(in the rows, 128 means zero)
Each row is followed by its class.
[107 154 108 116 127 129 154 132 104 118 142  70 145 109 129 136 148 122
 113 116 156 176 141 112  99 140 159 119 131  99 151 117 114 125 136 179
 125 100 113 113  97 108]	gub
[106 149 102 109 122 132 150 123 108 127 143  74 146 137 123 119 144 127
 133 119 155 172 147 116 106 137 152 139 119 109 150 113 118 120 142 154
 124 116 126 103  94 114]	Mis
[143 115 177 133 138  92  75 115 157 142 108 143 118 120  98 125  87 131
 119 146 130 129 131 157 213 108 140 117 151 157  63 113 131 124 116 115
 162 152 133 110 168 170]	dip
[145 111 174 123 117  98  60 108 164 145 103 135 167  91  83 141  38 127
  67 128 165 140 145 157 221 104 164  67 186 159  10  90 134 103 123 122
 187 137 129 115 163 172]	dip
[137 124 167 143 139  89  98 126 147 143 129 140 108 109 113 123  97 122
 134 147 130 132 134 150 206 111 138 127 141 149  93 118 121 119 110 121
 159 142 140 111 163 181]	Mis
[157 149 166 119 175 186 119 131 112 166 148 164 155 162 141 126 223 121
 145 121 135 143  81 176 170 139 110 145 109 130 142 130 136 154 122 137
  93 123 113 143 113  97]	sasi
[143 115 169 139 142 102  63 115 154 150 117 163 131 127  98 116  73 128
 119 140 153 124 143 162 220  94 132 115 149 145  38 109 127 115 118 106
 161 148 131 120 159 177]	rifu
[149 142 141 141 190 185 149 158 114 147 158 146 123 159 163 124 249 129
 166 130 130 124  98 152 144 145 102 163 103 123 185 140 129 148 117 156
  89 113 112 148  91  95]	Binom
[118 130 156 162 166  83 104 108 123 140 149 159  65 181 117 108 143 119
 195 157  92 123 112 148 173 106  97 197  91 144 159 146 126 136 106  85
 112 167 143 106 164 148]	Dedop
[120 154 143  90 116 137  90  87 108 150 115 104 189 152  89 105 113 126
 126 102 181 168 138 140 156 114 146 125 133 131  67  96 128 110 153 109
 126 133 112 111 101 133]	Mis
[134 159 140 141 130 121 127 113 130 126 110 149 137 124 159 102 124 126
 165 104 125 120 116 166 137 100 109 164  80 131 124 144 147 123 137  93
 131 154 130  91 145 147]	sasi
[151 104 154 143 130 107 111 154 174 122 115 112 125  64 120 137  65 124
  73 157 153 137 166 135 195 130 168  68 189 120  69 106 122 118 118 184
 192 104 144 129 148 187]	rifu
[166 137 177 119 170 194  87 130 126 167 123 173 179 163 128 120 207 124
 135 115 164 126  91 180 189 131 105 120 125 141 111 121 140 141 126 113
  96 120 107 152 103 112]	Binom
[116 138  98 128 127 125 161 138 124 115 150  66 133 114 142 129 143 123
 111 133 155 168 150 103 105 140 169 127 142  86 155 111 111 127 133 189
 140  95 116 119  94 128]	rifu
[146 139 159 159 153  86 133 168  96 136 141 146  95 145 138 123 134 134
 216 126 105 137 110 131 163 141  70 170  93 144 145 150 130 157 120 147
  96 176 152 132 132 124]	Binom
[141 148 139 138 126 132 125 127 145 128  98 123 159  86 150 120 101 137
 116  99 142 116 135 162 150 111 131 129 112 128  93 130 157 118 147 127
 151 135 116 109 136 149]	dip
[137 155 125 153 131 125 143 136 136 118 118 116 119  98 171 118 155 132
 153 110 122 111 122 152 126 112 118 155  83 112 151 143 146 123 137 133
 125 128 118  98 129 142]	gub
[153 149 157 130 191 181 140 137 105 161 158 157 138 177 149 126 252 137
 171 119 125 140  84 160 155 145 104 165  94 125 170 136 129 153 122 152
  73 125 114 144 108  97]	Mis
[109 149 118 101 129 140 122  93 112 141 138 107 153 152 120 110 142 121
 134 107 153 166 143 133 127 117 147 153 109 117 114 112 122 114 136 118
 121 126 109 102 103 117]	sasi
[133 159 129 156 138 115 159 132 126 120 119 130 117 108 171 117 137 130
 164 109 116 115 128 150 109 115 110 168  78 115 174 149 144 122 134 113
 123 143 131  94 129 143]	vodi
[180 140 192 104 161 193  74 109 129 169 114 165 213 142 100 128 152 122
  82  94 182 127  97 179 194 133 113  85 146 154  53  99 144 135 145 120
 108 116 105 150 114 116]	gub
[164 132 150 120 170 205 112 152 126 165 140 163 179 142 134 140 196 126
 103 123 167 134 100 171 174 146 117  99 138 121 128 118 136 152 127 155
 106 107 112 168 102 107]	rifu
[114 153 132 112 119 119 105  85 105 144 124 100 151 175 110 111 163 125
 162 117 141 171 116 135 131 115 139 175 101 123 122 114 128 126 138 101
  98 145 108 101 114 105]	dip
[147 141 123 152 117 125 162 145 152 114 106 102 132  59 167 131 123 129
 115 117 133 120 137 143 132 123 141 134 110 112 147 140 148 122 136 158
 162 123 119 109 130 150]	dip
[125 149 119 162 126 126 185 158 139 106 124  93 117  72 181 134 133 133
 131 114 124 116 139 138 103 129 142 139 110  99 174 149 145 117 140 161
 153 115 130 111 128 149]	Dedop
[142 114 183 117 124  99  47 104 159 150 100 151 157 114  85 128  51 132
  86 129 155 130 136 165 225  99 149  79 167 162  10  96 136 112 121 100
 171 148 123 122 164 167]	dip
[141 133 152 159 149  92 141 167 102 141 151 133 106 125 123 138 109 135
 177 119 121 142 122 125 160 145  94 149 107 127 147 144 133 149 124 158
 111 166 143 151 133 122]	Dedop
[146 135 136 170 162  94 161 178 103 132 153 135  82 107 152 136 140 139
 186 130 100 130 126 115 139 152  91 165  93 112 197 157 124 153 112 171
  96 161 137 145 120 126]	vodi
[155 133 155 155 141  95 129 164 106 142 146 141 125 109 121 133 100 139
 162 117 134 135 122 126 170 145  96 131 120 139 120 137 127 145 127 162
 118 168 140 144 135 134]	Mis
[137 147 109 154 118 126 159 146 142 117 114 108 130  79 166 125 121 129
 135 119 133 115 140 141 116 115 133 135 107 101 143 136 142 119 141 149
 146 118 132 109 130 151]	rifu
[151 121 148 158 143  93 132 171 118 130 136 135 118  86 132 141  80 124
 153 119 135 130 132 119 159 149 113 116 122 139 127 145 132 147 116 171
 140 158 135 153 129 137]	toko
[160 141 174 120 185 186 118 124 120 164 138 160 159 168 139 132 226 132
 134 112 138 138  84 170 173 138 110 146 118 133 127 120 138 147 124 141
  91 125 101 149 112  97]	dip
[160 133 161 134 197 193 145 153 120 154 149 148 145 147 142 135 218 131
 125 124 139 135  97 158 160 153 113 126 125 107 163 128 138 151 120 168
 105 103 111 169 103 105]	Dedop
[127 120 167 157 158 101 113 134 138 141 136 141  95 120 118 128 115 125
 147 144 120 130 136 146 189 116 130 135 127 124 117 134 128 118 109 124
 145 137 131 124 155 164]	Dedop
[137 117 167 138 139  94  85 117 150 139 125 149 100 122 116 123 102 120
 144 154 116 128 132 161 198 109 138 125 140 148  84 126 125 121 107 117
 163 144 141 103 165 168]	sasi
[142 150 142 146 128 128 131 122 137 128 108 138 143 109 160 110 123 117
 152  98 137 106 128 161 138 102 105 142  83 128 122 139 149 120 144 110
 129 136 123 102 128 147]	gub
[155 122 145 159 143 108 135 179 115 140 150 143 117 105 134 139 100 130
 153 121 133 129 131 125 162 147  96 130 121 119 126 138 129 147 121 165
 125 147 136 155 130 139]	rifu
[150 153 154 146 126 126 114 116 144 126 105 128 155 102 151 106 117 128
 142  94 147 104 126 162 152 105 116 140  96 132  91 136 154 117 154 117
 138 136 113 103 129 153]	gub
[120 127 146 156 161  76 127 132 127 137 160 134  47 161 135 130 167 129
 197 152  67 132 114 136 158 114 115 194  92 130 170 141 123 134  96 125
 115 148 140  97 168 134]	dip
[136 147 130 155 134 135 149 142 142 118 109 121 131  91 178 116 141 122
 151 108 127 109 124 149 124 117 128 149  93 110 155 144 155 116 132 133
 143 125 119 107 124 158]	toko
[147 141 142 144 119 130 119 131 153 125  90 130 160  81 156 106 103 132
 131 101 158 102 143 165 155 105 128 124 108 126  86 132 153 112 143 113
 155 128 114 112 124 159]	Binom
[127 121 158 149 148  90  92 132 146 133 134 137  96 119 117 120 118 130
 148 145 124 121 140 146 189 110 130 133 139 137 100 124 125 111 107 128
 150 134 131 111 150 166]	Binom
[147 116 167 140 131  99  86 139 166 124 116 116 127  68 109 142  83 128
  83 143 147 136 149 144 204 124 160  72 179 141  62 111 125 110 119 172
 178 117 135 121 152 174]	gub
[119 136 111 108 109 143 140 134 135 120 121  62 173  87 121 128 109 121
  76 120 179 161 157 118 119 144 188  89 157 108 106 104 135 119 146 179
 166  95 112 120  90 130]	toko
[138 149 152 143 132 121  93 100 137 139  93 154 155 136 126  99 114 142
 162  95 138 106 122 173 155  93 101 161  89 128  89 129 162 112 144  75
 121 161 121 115 145 151]	Dedop
[155 131 178 150 151  92  98 146 112 147 129 157 135 130 105 125  85 138
 161 103 136 125 119 139 186 125  89 137 119 141  83 131 140 142 130 131
 114 174 132 161 139 135]	Dedop
[143 136 151 155 150  91 152 167 100 141 168 135 102 122 139 138 126 132
 183 113 119 139 121 120 158 144  93 148 103 131 154 143 120 145 120 171
 110 161 141 136 129 130]	Mis
[146 144 156 160 154  92 143 171 100 137 145 145 109 119 139 128 121 133
 190 121 111 123 120 128 153 142  91 155  88 135 160 157 133 159 122 143
  97 170 138 143 126 132]	vodi
[136 148 115 160 127 127 168 148 145 111 117 117 127  69 178 123 128 135
 131 117 129  98 146 149 114 120 135 139  94 111 161 151 147 118 136 140
 150 128 123 104 120 154]	vodi
[157 141 168 146 144 100 106 154 110 147 125 153 141 117 115 124  94 142
 166 111 134 126 122 143 178 133  96 132 107 142 101 140 142 150 132 127
 109 173 133 147 130 137]	vodi
[128 155 151 152 138 115 114 104 133 131 108 150 134 162 144  93 140 136
 182 110 118 106 110 168 136 102 102 182  69 135 133 141 156 123 143  69
 109 162 127 103 147 143]	Dedop
[135 126 163 149 150  85  98 121 150 133 116 143  95 120 116 119 119 137
 142 155 115 124 129 148 185 108 138 143 133 136 108 123 125 123 108 110
 141 150 135 109 159 172]	vodi
[166 130 165 137 129 108  86 148 127 147 123 156 167  83  99 127  42 127
 108 112 163 135 136 147 203 132 115  95 146 156  41 126 142 145 133 142
 154 159 132 154 141 145]	sasi
[106 164 122 108 130 135 110  96  98 143 133 104 160 171 110 105 162 124
 153 106 155 169 128 134 125 113 133 162 106 119 128 110 127 116 140 103
  95 126 112  99 100 114]	Binom
[134 147 127 151 135 125 138 136 141 119 109 119 143  86 154 123 110 136
 122 100 140 111 138 150 136 107 128 137 115 111 123 131 151 111 139 137
 146 130 123 122 128 154]	Dedop
[148 135 176 148 154  94 108 152 101 150 127 161 120 139 124 120 100 126
 192 111 128 137 108 139 180 134  84 153  97 149 111 144 139 154 123 131
 110 184 134 144 132 131]	toko
[155 137 120 161 120 125 149 158 164 112 115 107 133  54 173 127 113 137
 101 120 146 113 144 146 140 120 146 122 128  99 126 129 145 117 138 168
 170 111 124 118 131 164]	rifu
[137 125 170 146 149  96  96 124 141 146 134 148 106 122 115 121 108 126
 146 142 130 132 131 153 209 105 129 134 132 143  89 122 122 115 109 115
 151 146 137 109 161 176]	Mis
[170 135 166 114 160 195  97 143 140 154 123 143 197 114 119 136 179 135
  81 114 180 134 107 172 188 148 137  73 147 134  86 112 143 143 136 163
 126 102  99 159 103 119]	gub
[126 137 126  96 120 135  98  90 124 142 106  98 177 144  97 119 125 133
 111 109 160 160 143 132 142 119 160 130 135 128  83  99 126 120 142 130
 121 129 104 120 105 116]	dip
[164 136 157 115 167 200 112 138 129 158 140 160 178 130 131 132 191 124
 104 128 160 136 101 175 182 146 129  99 138 136 108 125 139 149 125 153
 128 112 110 156 107 114]	sasi
[142 109 171 143 148 101  85 126 162 139 116 136 119  97 110 129  76 124
 114 134 141 124 144 147 208 111 153 106 157 143  57 115 135 107 113 136
 174 133 130 113 154 181]	toko
[147 119 188 141 144 100  87 116 146 144 119 150 121 108 110 113 101 120
 128 142 144 126 132 154 213 107 131 123 149 141  73 118 119 110 111 122
 157 144 130 123 155 174]	Mis
[152 137 158 133 185 193 135 143 119 154 145 142 159 139 140 135 216 135
 123 123 149 133 101 160 165 148 126 121 135 110 142 129 136 143 125 170
 108 108 102 172  99 110]	Dedop
[135 155 118 161 132 124 167 144 124 120 126 122 121  95 174 125 147 118
 161 104 119 115 127 143 113 113 108 161  78 112 170 150 142 124 134 137
 120 128 129  95 129 143]	gub
[143 140 137 170 161  88 157 181  98 131 170 127  78 119 146 144 151 130
 191 120  99 140 115 110 140 146  88 162  91 121 185 153 123 155 115 183
  94 151 139 134 129 120]	gub
[136 111 143 144 136 105 132 155 157 119 135 119  96  63 137 146  92 118
  99 157 126 142 157 134 177 134 160  94 169 129 107 129 117 118 105 185
 186 116 148 117 150 166]	sasi
[121 162 134 100 124 141 107  89 102 149 110 106 175 153  98 105 132 129
 139 111 161 168 134 141 133 117 137 145 109 117  97 108 136 122 149  91
 108 133 114 111  99 115]	vodi
[110 151 126 117 136 128 121  91 107 138 136  99 153 163 105 111 144 122
 140 114 157 165 132 127 128 116 142 159 119 111 118 111 130 119 142 116
 120 125 109 118 103 122]	Dedop
[137 113 136 150 143 102 130 155 153 123 126 124 105  66 123 143  89 130
 100 160 128 124 162 134 171 129 154  91 158 126 121 128 126 119 107 168
 176 120 142 125 139 171]	vodi
[123 143 127  97 121 147 128 115 122 138 118  86 172 115 112 108 119 124
 106 112 179 155 150 128 140 127 155 116 136 110  99 102 125 119 147 138
 140 109 107 123  93 137]	Mis
[165 131 164 114 167 194 107 140 133 159 131 151 175 142 133 128 199 131
 116 129 165 133 100 174 190 146 120 103 145 137 101 113 142 141 127 149
 132 105 108 157  95 120]	Binom
[119 136 103 124 133 146 138 125 116 137 141  96 152 127 125 122 135 121
 117 119 166 159 152 119 120 127 149 133 131  92 133 108 116 116 135 155
 125 108 110 127  92 119]	rifu
[139 114 170 141 136  91  79 124 161 133 110 130 132  84  94 131  62 131
  85 139 150 126 152 150 209 111 157  93 175 139  53 107 131 107 116 140
 178 133 130 135 158 181]	Dedop
[148 143 142 160 127 112 120 125 149 123 106 139 132 112 162 105 122 131
 162 111 136 104 127 159 144 102 119 160  85 122 118 137 142 117 136 104
 136 146 122 107 141 156]	rifu
[156 124 166 157 152  97 103 158 115 145 133 159 127 109 122 122  79 130
 169 107 137 120 125 139 185 136  89 137 107 141  93 144 146 146 122 144
 130 173 124 153 133 143]	toko
[150 137 151 165 155  92 153 178 102 134 149 144  93 118 146 134 134 136
 190 127 102 126 120 123 141 149  84 159  96 124 174 154 131 153 117 160
 100 167 145 145 125 122]	vodi
[150 145 130 152 127 138 144 136 142 128 116 132 154  82 156 106 115 127
 127 105 150 103 137 152 142 114 120 136 102 115 119 136 154 116 144 126
 154 124 115 115 124 166]	Mis
